Each row is followed by its class.
[  0   6  15   1   2   2   6   8 -10  12  -6  -2   6   2   4   3   4] => <80>
[  5   7  17  15   4  -3 -22  11  -8  -5 -17  -8   2  -5   7  11  -7] => <64>
[  2   3   2   8  -5  -2 -22  -1   6   3   3  -7   2   3   4  15 -27] => <64>
[  8  -5   9   2  -5  -1  -1   8  11   7   8  -7  10   5  10  12 -11] => <53>
[ -7  -3 -13   1 -15  -3 -39  -6  14 -13   8  -3   2  15   7  20 -41] => <74>
[ -5  -4  -8   0  -9   4   8  -9   2   8  16   4   0   6  -5   0 -15] => <82>
[  2   5   6  12   3   0 -17   1  -8   5  -4  -5  -2  -5  -1   8  -9] => <60>
[  2  -2   2   4  -7  -1 -29   2  10   2   6  -7   6   6  10  19 -30] => <74>
[ -3  -2   1   1  -1   0 -26   7   2  -8   0   0   4   5   7  12 -37] => <60>
[ 1 -1  2  2 -4  3  8 -2  0  6  4  1  2 -1 -1  1 -3] => <73>
[-16  14   3   2  -5  -3 -18   4  -6   0  -8  -4   0  12   5   9 -14] => <80>
[  0  -1  -4  -6 -10   0  12  -4  13   9   7  -1   4  13   5   8 -13] => <82>
[ 5 -8  1 -7  0  2  2  0  1  4  5  6  8 -5  3  5 -4] => <65>
[  0  -5  -5 -14   2   0  -9   3   9   9  16   1   9   8   4  10 -15] => <63>
[  4  -4   2   6 -10  -3 -22   2  10  -2   3  -5   5   5  11  16 -25] => <73>
[ -5 -11 -12  -6 -16   1 -23  -4  15  -1  22   2   4  16   3  17 -41] => <80>
[-5  7 14  2  0  0 -2 11 -9  8 -5 -3  8  7  6 10 -2] => <80>
[ 11   1  17   1   1  -5  17  13  10  12   2 -10   9   8   9   5   6] => <53>
[ -6   6   3  -4  -4  -1 -15   6  -1  -1  -9  -3   4   8  12  10 -11] => <82>
[ -1   1  12  18 -14  11   0  -6 -24   6 -13  10  -9 -12  -3   7 -11] => <74>
[  3   3  -6   6  -6  -4  -9  -9  15   0   5 -13  -1   8   5   7 -14] => <61>
[  6 -12 -16  -3   0  -5 -10  -5  21  -6  25  -8  -1   3  -2   2 -15] => <60>
[ -3   5   2   3  -5   1 -20   2  -1  -2  -1   0   4   7   4  10 -20] => <53>
[  0   0   4  -1   0   0 -11   3  -3  -1  -8  -3   2   1   3   6  -8] => <82>
[10  2 14  4 -1 -1  4  5  2 10 -3 -3  9  4 10  8  0] => <82>
[  9  -7  -1  -1  11  -4   0   6  13   5  21 -11   1  -3  -6  -6  -5] => <79>
[  2  -9  -5  12 -19   9  10 -14  -2   4   7  10   4  -4  -4   4 -17] => <74>
[ 5  0  1  5 -3  0  1 -3  6  5  8  0  1  2  2  4 -7] => <53>
[-13   6  -9 -31  22   2  -8   4  -9  16  12  11  10   9   1   7  -7] => <63>
[  6  -4   0   7  -3  -2 -30   4  12  -4   8  -8   2   1   5  15 -27] => <60>
[ 18 -15  -2   1   4  -3  -3  -1  23   2  25  -8   3  -5   0   2 -10] => <60>
[ -2  -2  -8   3  -1   3   0  -6   2   2  15   0  -7   0  -9  -3 -12] => <60>
[  7  -6   3  17 -28   0 -11 -10  11  -7  -8   0   1   5   8  17 -26] => <73>
[ 3  1  2  7  5  2  3  0 -2  6  2 -3 -4 -8 -2 -3  7] => <60>
[  0  -1   2  -5  -4  -2   4   4   8   7  10  -4   6  11   5   7 -12] => <80>
[  1  -4  -3 -10   5   0   0   1   4   5   8   4   5   3   2  -2   2] => <63>
[ 5 -3 -1  1 -5  0 12 -2  9 12 13  0  3  6  0  2 -8] => <53>
[  1   6  10  10  -1  -3 -33   7   2  -4  -7  -9   5   3  11  17 -17] => <53>
[  3   2   5   6  -3  -2 -25   5   0  -7  -9  -4   2  -1   5  11  -9] => <74>
[ -8  -4 -17 -15   2  -6  -9   0  14 -22   3  -1  -4   6   0  -8   6] => <60>
[-10   2  -1 -10   6   4  -5   4 -11  11   6   6   7   4  -3   5  -9] => <63>

Each row is followed by its class.
[-3  4 -5 -3 -5 -1  8 -9  6 -3 10 20 -3  4  7  5 -2] => C
[ -1  -7  -8  -1  11  -4  15 -11   4  10   5   6  -4   3   3  -5   1] => F
[-4 20 -2  2  8  6  1  3 -6 -1 -3  1  2 -5 15  6  9] => T
[  2 -23  11   0 -32   2  -8  -3   1   2  12 -10  -2 -19  -4   4   5] => M
[-3  0  5  6 -7  3 -6  8 -5 -1 -6 -1  6 -1 -4  4  5] => C
[ -1 -11  -9  -6   9  -3   3   0   1  -6   4   3  -7  -9  -1   0  -5] => F
[ -2 -31 -15  -8  14 -10   4 -13   5  -1   2  11   2   2  -6 -10  -5] => F
[-9 26 -1  1 -1  6  9 -4 -6  4  6 -5 -2  5 23 12  6] => T
[  2 -26  -6   5   5  -6  -4  -3   5  -1  -6   8  -2  -1 -16  -6  -4] => P
[  4 -18  -7 -11   1  -2   7 -10  -2  -5   6  -1  -3   0   5   4  -3] => F
[-3 14 -9 -6  8  1 -4  4 -3 11 -8 -1  2 -2 15  1  4] => B
[ -8  -7 -24  -2  16  -9  -1  -6 -10   0  -1   7 -12   0  12   4   4] => F
[-3 33  2  5  3  4  5 -3  5 -2  1 -5  7 11 12  0 10] => T
[  4   1 -15  -7  17  -8  11  -4   6   2  -4   6  -6   7   7  -7   4] => F
[ -4   2 -16  -4   4  -3   5  -6  -6  -1   7   4  -2   0  17  -2  -1] => X
[ -4  -2   2   7  -7   9  -2  12  -8 -11   7  -6   8   8   2   9   0] => C
[-12  -9 -11  -5  -3  -5  -6   3 -16  -4  13  -5   4  12  22  17   0] => T
[  2 -12   4  -9  -9  -9   0  -7  10   8   0   2  -6 -14 -10  -6  -5] => L
[-13 -25 -12   0 -11   6  -9   4 -24 -16  17  -7   7   1  12  21  -6] => C
[ -4   8 -11   0   5   6   2   0  -9  -9  15   1   0  13   0   8  -6] => C
[  2 -17  -1   2   4  -6 -10  13   2  -6  -6  17   2  -6 -11  -4  -1] => L
[ -1   3  -6   0  12  -9  10 -10  11   3   3   5  -7   8   1  -2  -1] => F
[ -3 -24  -7 -41  -1  -3  -4  -2  -4  -3  10  -2   0  -3  -7   8   2] => F
[  3 -10 -12  -7  11  -4  10 -15   7   9  -1   4  -2  -1   3  -3   2] => F
[ -4  -3  -8  -4   2  -5   7 -15   2   5   4  -2  -4   4   5   4   2] => F
[ -8 -24 -15  -6  -8  -7   7 -11  -4  -4   5  -3  -6  -4  -6   5  -7] => F
[ -3  -4 -10   5  -7  -4   7  -9   6   0  -3   6  -4   2  -2  -3  -1] => F
[ -1  -9  -5  -8  -2   3   7 -11  11  -8  10   2  -9  -2  -2  -4  -4] => F

Each row is followed by its class.
[ -2  13 -15 -32 -16  38 -19   7  -6 -19   7  -7  10 -45   9  -5  36] => H
[-18  -1 -11  -3  -3   5  -7  -5   0 -12  12  10  -7 -18  -1 -18   2] => E
[  8  14   0 -18 -11  18  -3   5   5   5 -12   4   9  -7   8 -15  12] => H
[ -8  -2   0  22  -5 -11   5  -1   5   7  -9   9  -9  12  -7 -18 -18] => G
[  5   2  -4 -14  -2  16  -9   1  -5  -7   6  -4   5 -17   3  13  19] => H
[-11   8  -8   0  -5   4   2   0   5   4  -5  19  -3   0   4 -29   0] => G
[ 28  -4   3  18 -10 -12 -23   0   2  -8 -21 -33   3  15 -21  22  -5] => Y
[-35  10 -29 -17 -13  28  -5   0   3 -11  13  51 -12 -21  14 -35  23] => E
[ 19 -23  43  32  20 -52  18  -2   2   7  -6 -29  13  22 -23  22 -46] => H
[  7   1  -1 -15   2  14  -3   3  -2  -6   5 -14   6 -16   4  14  17] => H
